The symbols move the states like this.
x396 & x314
x396 ! x663
x396 * x663
x443 & x865
x443 ! x671
x443 * x671
x842 & x79
x842 ! x89
x842 * x89
x735 & x579
x735 ! x999
x735 * x441
x152 & x995
x152 ! x491
x152 * x491
x84 & x461
x84 ! x99
x84 * x99
x290 & x528
x290 ! x859
x290 * x859
x999 & x909
x999 ! x110
x999 * x278
x354 & x54
x354 ! x802
x354 * x837
x663 & x175
x663 ! x278
x663 * x497
x579 & x794
x579 ! x579
x579 * x201
x823 & x258
x823 ! x945
x823 * x945
x175 & x742
x175 ! x284
x175 * x888
x873 & x735
x873 ! x794
x873 * x803
x473 & x44
x473 ! x986
x473 * x986
x995 & x967
x995 ! x803
x995 * x803
x978 & x125
x978 ! x623
x978 * x888
x201 & x742
x201 ! x125
x201 * x125
x89 & x354
x89 ! x79
x89 * x314
x57 & x939
x57 ! x547
x57 * x521
x41 & x813
x41 ! x755
x41 * x755
x96 & x40
x96 ! x497
x96 * x497
x742 & x201
x742 ! x978
x742 * x978
x755 & x629
x755 ! x813
x755 * x672
x909 & x931
x909 ! x443
x909 * x443
x269 & x473
x269 ! x385
x269 * x755
x813 & x57
x813 ! x476
x813 * x885
x773 & x256
x773 ! x642
x773 * x642
x709 & x119
x709 ! x769
x709 * x769
x528 & x284
x528 ! x441
x528 * x441
x769 & x275
x769 ! x461
x769 * x644
x275 & x84
x275 ! x837
x275 * x837
x18 & x945
x18 ! x41
x18 * x41
x885 & x40
x885 ! x823
x885 * x823
x491 & x125
x491 ! x491
x491 * x253
x30 & x821
x30 ! x545
x30 * x545
x256 & x455
x256 ! x978
x256 * x573
x40 & x219
x40 ! x770
x40 * x547
x780 & x773
x780 ! x773
x780 * x455
x19 & x89
x19 ! x396
x19 * x396
x110 & x84
x110 ! x573
x110 * x573
x278 & x399
x278 ! x528
x278 * x528
x385 & x986
x385 ! x547
x385 * x547
x333 & x278
x333 ! x443
x333 * x290
x34 & x885
x34 ! x219
x34 * x219
x258 & x437
x258 ! x589
x258 * x589
x545 & x644
x545 ! x57
x545 * x57
x672 & x441
x672 ! x396
x672 * x84
x967 & x491
x967 ! x873
x967 * x617
x644 & x813
x644 ! x758
x644 * x758
x642 & x230
x642 ! x256
x642 * x315
x27 & x338
x27 ! x742
x27 * x742
x219 & x823
x219 ! x18
x219 * x18
x843 & x497
x843 ! x612
x843 * x612
x230 & x105
x230 ! x623
x230 * x623
x589 & x101
x589 ! x520
x589 * x520
x573 & x794
x573 ! x338
x573 * x742
x521 & x258
x521 ! x96
x521 * x547
x119 & x290
x119 ! x999
x119 * x284
x314 & x802
x314 ! x198
x314 * x198
x198 & x27
x198 ! x837
x198 * x119
x54 & x709
x54 ! x672
x54 * x174
x888 & x290
x888 ! x873
x888 * x873
x174 & x41
x174 ! x821
x174 * x821
x105 & x256
x105 ! x141
x105 * x141
x497 & x945
x497 ! x497
x497 * x262
x876 & x399
x876 ! x54
x876 * x497
x547 & x101
x547 ! x34
x547 * x34
x399 & x939
x399 ! x520
x399 * x709
x441 & x999
x441 ! x842
x441 * x931
x939 & x54
x939 ! x629
x939 * x41
x461 & x837
x461 ! x842
x461 * x842
x931 & x110
x931 ! x19
x931 * x999
x678 & x547
x678 ! x253
x678 * x253
x629 & x99
x629 ! x275
x629 * x275
x262 & x54
x262 ! x939
x262 * x939
x617 & x883
x617 ! x773
x617 * x773
x837 & x99
x837 ! x79
x837 * x79
x945 & x174
x945 ! x30
x945 * x30
x338 & x175
x338 ! x671
x338 * x201
x821 & x755
x821 ! x54
x821 * x644
x770 & x256
x770 ! x520
x770 * x174
x859 & x441
x859 ! x909
x859 * x909
x986 & x44
x986 ! x101
x986 * x644
x623 & x873
x623 ! x735
x623 * x823
x79 & x19
x79 ! x354
x79 * x354
x253 & x34
x253 ! x40
x253 * x40
x883 & x931
x883 ! x256
x883 * x742
x455 & x642
x455 ! x219
x455 * x105
x794 & x152
x794 ! x967
x794 * x110
x44 & x385
x44 ! x678
x44 * x473
x520 & x314
x520 ! x876
x520 * x399
x612 & x262
x612 ! x399
x612 * x399
x125 & x873
x125 ! x579
x125 * x579
x141 & x269
x141 ! x44
x141 * x44
x758 & x476
x758 ! x823
x758 * x258
x315 & x623
x315 ! x269
x315 * x269
x437 & x96
x437 ! x821
x437 * x644
x476 & x473
x476 ! x437
x476 * x437
x802 & x99
x802 ! x333
x802 * x837
x865 & x573
x865 ! x27
x865 * x175
x101 & x253
x101 ! x885
x101 * x885
x803 & x617
x803 ! x579
x803 * x780
x99 & x842
x99 ! x19
x99 * x19
x671 & x27
x671 ! x175
x671 * x125
x284 & x859
x284 ! x99
x284 * x573

In the rows, 474 means zero.

The rows follow the links: the fewer symbols apart two states are, the more alike their rows tend to be.

Each row is also shifted at random along 4 hidden directions that mean nothing.

Row, then state:
[ 735  414  533  509  435  410  425  475  431  364  607  428  581  407  389  473  466  632  388  386  445  517  564  591  509  470  430  565  482  451  386  582  573  401  440  463  490  527  372  528  402  470  580  496  488  489  547  510  549  412  483  471  607  641  474] | x742
[ 480  240  414  467  366  462  505  438  311  470  326  583  415  468  468  495  472  502  400  439  509  467  445  428  582  365  461  494  396  414  415  517  500  468  419  364  408  421  596  434  377  330  535  440  634  463  594  493  521  505  466  560  370  439  431] | x671
[ 459  504  405  471  510  578  529  462  397  497  477  498  483  578  520  622  510  571  437  393  464  490  418  396  410  409  459  607  415  474  454  539  381  330  501  417  497  394  578  489  504  384  527  469  425  501  539  367  387  530  544  475  424  429  536] | x269
[ 421  510  525  541  509  549  416  507  472  460  527  474  553  384  340  469  391  478  422  511  363  493  552  555  497  566  417  470  493  433  499  466  481  476  544  503  460  465  358  420  547  494  463  495  379  437  322  497  515  378  416  444  585  481  408] | x30
[ 586  544  331  486  477  533  602  387  520  436  442  383  531  444  541  426  525  428  401  458  433  489  533  477  484  414  479  383  430  489  453  438  442  512  430  443  467  403  465  510  541  513  402  406  498  467  434  427  465  392  526  535  471  368  515] | x642
[ 529  622  408  469  467  510  550  462  530  384  649  337  552  456  488  507  516  581  358  486  378  490  550  490  421  321  478  488  428  530  444  484  500  385  466  513  518  474  387  519  492  615  474  474  406  503  482  400  523  386  447  445  530  437  566] | x455
[ 442  581  517  464  535  557  517  454  501  476  548  364  457  507  505  493  478  529  611  433  518  521  440  455  455  518  463  516  404  474  422  544  452  405  464  499  516  442  522  482  547  454  479  459  354  475  451  382  432  518  578  452  476  514  488] | x986
[ 514  466  432  420  407  474  584  542  423  552  357  514  328  364  529  494  570  358  570  544  451  458  477  380  527  500  514  297  476  486  489  439  444  611  531  463  396  425  636  391  467  454  450  458  449  497  498  484  516  674  443  474  306  421  445] | x876
[ 460  374  430  562  487  406  431  540  450  623  377  532  450  557  487  476  403  390  501  550  421  557  412  476  444  506  470  394  513  485  503  441  407  458  594  432  407  442  543  382  526  464  447  495  499  427  391  460  360  541  491  523  392  411  429] | x629
[ 597  481  470  480  450  446  512  523  427  545  376  547  466  386  482  527  553  372  529  469  427  473  535  446  525  610  460  338  534  491  551  480  411  581  545  498  377  450  506  392  466  453  409  481  420  459  443  530  480  618  456  428  409  502  406] | x262
[ 886  538  580  409  439  454  439  546  440  501  548  651  489  435  457  609  556  539  509  413  425  403  465  406  472  524  491  581  606  501  533  501  485  479  502  461  507  471  486  483  400  420  575  536  386  549  574  495  519  604  444  379  471  589  458] | x612
[ 466  320  429  508  415  441  508  441  421  408  395  363  473  422  449  395  503  491  446  469  453  555  546  559  571  457  452  320  403  444  370  513  512  513  420  479  373  498  509  462  458  451  447  429  569  410  453  484  525  469  471  545  464  509  455] | x27
[ 507  480  419  441  542  362  589  387  482  493  463  422  441  418  522  414  497  324  594  452  603  586  519  505  485  432  476  388  420  495  395  470  493  650  437  504  439  369  386  399  426  489  429  445  579  361  403  547  458  358  582  473  485  355  368] | x735
[ 564  636  504  430  526  453  530  482  527  468  673  263  457  471  518  532  538  562  662  453  468  583  485  482  468  430  494  478  402  519  369  543  513  403  513  527  506  436  434  441  558  553  496  510  314  446  420  346  425  512  588  412  456  513  490] | x44
[ 641  348  558  466  523  399  341  443  414  500  301  783  583  640  432  563  456  515  397  368  526  366  470  423  478  467  428  683  574  512  575  386  410  370  379  463  540  482  448  598  308  303  616  426  569  461  613  539  513  370  400  423  533  515  506] | x284
[ 441  504  588  530  611  385  396  549  554  521  507  398  587  505  388  381  437  429  562  471  442  519  553  676  372  731  450  344  523  553  510  406  390  445  516  627  487  552  394  512  547  533  432  430  392  439  285  565  411  438  427  427  615  572  511] | x769
[ 275  575  464  392  417  516  591  531  530  447  539  290  309  285  482  420  527  398  628  613  423  469  519  449  559  469  515  225  377  484  419  466  518  626  521  556  387  502  522  366  549  596  397  503  352  484  386  428  575  614  424  448  376  464  446] | x96
[ 468  457  258  542  492  564  620  321  446  502  218  410  524  504  605  424  559  347  426  383  509  530  520  454  509  514  471  321  399  464  495  455  333  522  407  423  382  373  579  493  564  420  299  341  522  411  430  418  358  445  588  554  421  332  519] | x105
[ 368  508  393  453  484  438  516  378  495  439  465  409  463  391  520  371  488  334  497  441  619  501  436  520  430  537  473  443  475  445  438  561  481  647  425  460  452  454  414  463  490  473  400  492  577  452  456  561  410  442  602  527  505  399  409] | x967
[ 511  328  466  426  363  416  505  518  364  412  536  500  390  455  438  560  479  608  414  486  432  510  457  457  543  235  483  519  378  447  357  492  564  405  470  432  440  442  527  418  359  440  627  496  552  458  586  465  588  509  423  493  384  483  477] | x865
[ 449  537  454  517  461  525  489  490  528  469  521  369  435  304  412  403  410  365  529  582  342  570  590  516  575  476  446  294  457  447  464  454  551  613  573  500  373  437  360  328  570  563  371  504  353  382  262  451  523  426  437  476  485  419  355] | x945
[ 521  568  456  475  495  530  502  417  486  479  496  362  463  523  561  498  506  469  609  412  510  530  458  423  534  495  492  523  434  457  448  542  481  452  461  441  468  437  527  475  555  472  443  466  379  477  464  344  390  534  598  454  431  492  466] | x385
[ 607  523  563  423  470  471  451  532  452  450  528  569  518  415  441  552  609  518  447  402  437  390  525  462  443  616  468  469  583  507  569  513  433  455  481  543  493  538  479  523  413  468  512  498  411  542  569  518  527  602  419  352  507  638  519] | x843
[ 915  426  603  510  466  345  365  503  448  503  329  646  554  490  454  472  483  425  524  402  458  428  517  470  553  589  450  505  626  506  562  421  488  502  409  438  489  538  477  565  373  405  511  434  464  480  540  558  510  484  417  440  466  602  460] | x663
[ 346  434  504  450  438  335  447  597  536  533  583  353  358  590  475  485  444  537  527  649  397  508  381  472  383  291  527  396  422  541  419  383  502  371  554  570  497  521  533  446  464  622  530  521  509  466  463  434  443  552  386  472  360  441  553] | x19
[ 499  536  500  458  463  442  402  404  467  449  526  527  475  440  504  436  460  454  505  400  626  459  401  492  450  519  489  619  541  424  465  592  546  559  433  389  488  495  387  463  467  435  469  560  528  494  553  543  415  475  580  475  509  493  415] | x491
[ 408  498  452  427  461  413  498  462  469  440  611  436  409  423  483  485  492  477  470  450  603  501  406  493  421  403  489  560  448  436  399  585  572  551  488  452  482  435  404  431  428  494  524  580  586  470  536  553  447  472  569  455  508  443  411] | x794
[ 363  311  375  483  397  499  518  425  344  452  382  527  406  437  512  465  490  469  354  422  591  486  384  467  492  426  455  521  426  388  410  584  490  515  438  368  420  393  544  427  455  339  503  495  685  494  568  551  427  523  559  560  434  412  416] | x125
[ 470  497  470  478  394  577  404  436  480  450  423  538  391  469  520  440  375  454  477  511  467  394  399  339  623  386  502  580  505  374  501  491  592  496  460  321  478  494  518  447  526  438  439  538  421  532  535  386  503  472  459  514  383  431  417] | x885

From each start, follow one symbol. Which state do you reach?
Answer with the state's name.
start [ 620  397  495  555  482  361  411  539  494  607  400  446  436  547  494  411  400  383  577  581  414  599  380  508  451  493  511  384  531  484  456  399  465  483  574  448  437  459  537  395  550  515  446  473  488  409  356  478  351  512  508  531  387  419  388]
!	x837
start [ 575  427  572  417  489  328  425  511  471  509  493  604  474  552  455  564  489  502  534  479  476  415  480  440  510  353  484  556  487  542  496  367  519  416  423  537  530  478  460  487  344  471  612  446  473  435  544  481  557  427  402  380  442  505  493]
*	x290
start [ 491  510  349  482  509  561  579  375  446  402  474  428  548  458  501  507  528  473  330  402  483  502  513  498  437  430  448  487  400  456  441  507  440  448  431  451  481  397  415  525  492  454  459  424  510  477  467  463  459  374  533  492  530  400  505]
*	x823
start [ 453  488  432  452  481  461  514  417  438  424  537  505  486  450  463  472  506  470  424  406  608  481  434  523  399  452  462  556  453  472  432  560  502  542  446  441  479  416  410  463  421  422  507  522  605  472  530  558  476  433  557  488  534  429  445]
!	x794
start [ 105  467  377  461  380  532  458  373  470  436  366  477  376  507  577  427  497  424  439  465  555  397  405  359  576  468  483  511  445  407  507  546  479  516  427  397  443  488  570  483  487  445  351  496  534  509  591  389  418  567  500  483  364  447  535]
&	x34
start [ 288  398  447  402  487  305  521  505  479  449  624  402  409  487  467  481  478  514  494  524  517  565  485  514  423  293  474  458  380  554  380  461  522  459  501  609  489  460  365  407  376  568  558  507  582  384  489  532  506  415  453  425  488  452  505]
*	x573
start [ 533  555  592  422  449  580  480  516  490  440  477  480  409  430  427  453  444  506  496  495  494  313  427  431  492  513  508  495  479  436  478  451  493  486  422  436  542  554  541  541  474  444  493  449  419  595  533  474  580  526  407  491  467  521  497]
*	x520
start [ 430  487  427  501  391  527  415  489  470  465  536  513  465  437  452  527  431  470  400  529  348  522  493  413  571  354  436  507  506  420  514  491  546  472  593  398  415  448  407  357  516  522  442  551  388  446  453  380  482  455  430  457  424  405  418]
!	x41
start [ 496  554  561  439  441  618  432  491  482  429  448  512  427  403  452  464  395  490  526  499  466  369  438  410  558  517  477  521  479  393  494  473  550  515  470  387  455  508  518  480  532  436  457  479  355  546  451  435  550  514  418  496  454  493  442]
&	x258
start [ 275  482  401  472  411  626  516  452  497  439  398  433  370  375  467  423  382  407  474  571  419  436  464  382  603  394  502  385  406  408  464  429  533  576  507  368  414  439  526  382  566  476  391  454  433  474  376  399  533  456  441  573  396  324  414]
*	x945
start [ 688  635  541  494  437  456  352  432  554  437  635  416  467  461  499  449  433  497  542  482  421  498  488  435  615  403  480  583  567  444  512  521  659  483  458  389  476  528  368  483  524  564  427  581  306  492  501  370  491  456  486  415  458  553  449]
&	x885
start [ 651  401  523  503  456  311  399  515  521  549  402  441  454  536  486  404  449  404  549  541  455  496  463  512  512  521  514  341  535  526  502  366  483  491  491  532  420  544  514  493  456  541  457  431  471  439  432  497  448  511  411  502  403  510  502]
*	x663
start [ 629  346  460  496  423  406  451  444  388  392  453  524  511  469  433  498  476  534  364  401  493  501  514  530  517  405  456  554  475  444  415  510  527  438  401  400  483  446  448  489  374  398  537  465  595  443  548  523  525  390  495  503  502  524  453]
!	x338
start [ 339  589  521  463  421  518  387  457  523  389  601  399  443  492  502  506  469  584  485  462  455  448  447  386  535  421  468  593  501  447  482  572  570  405  477  469  509  547  447  512  527  524  466  562  342  547  554  349  473  509  468  390  458  552  531]
&	x101
start [ 455  372  482  515  523  409  387  521  450  605  351  597  498  591  463  519  444  417  479  491  425  494  447  450  427  492  442  478  556  504  549  373  388  429  549  489  437  460  508  442  456  450  487  474  487  405  426  486  398  493  446  461  433  432  468]
*	x84
start [ 515  528  572  434  488  642  472  480  483  448  397  506  462  421  407  423  379  491  510  499  482  342  457  460  508  570  502  513  467  424  479  436  511  501  426  400  517  511  543  509  515  403  499  421  400  564  444  489  570  442  415  547  499  473  451]
!	x589
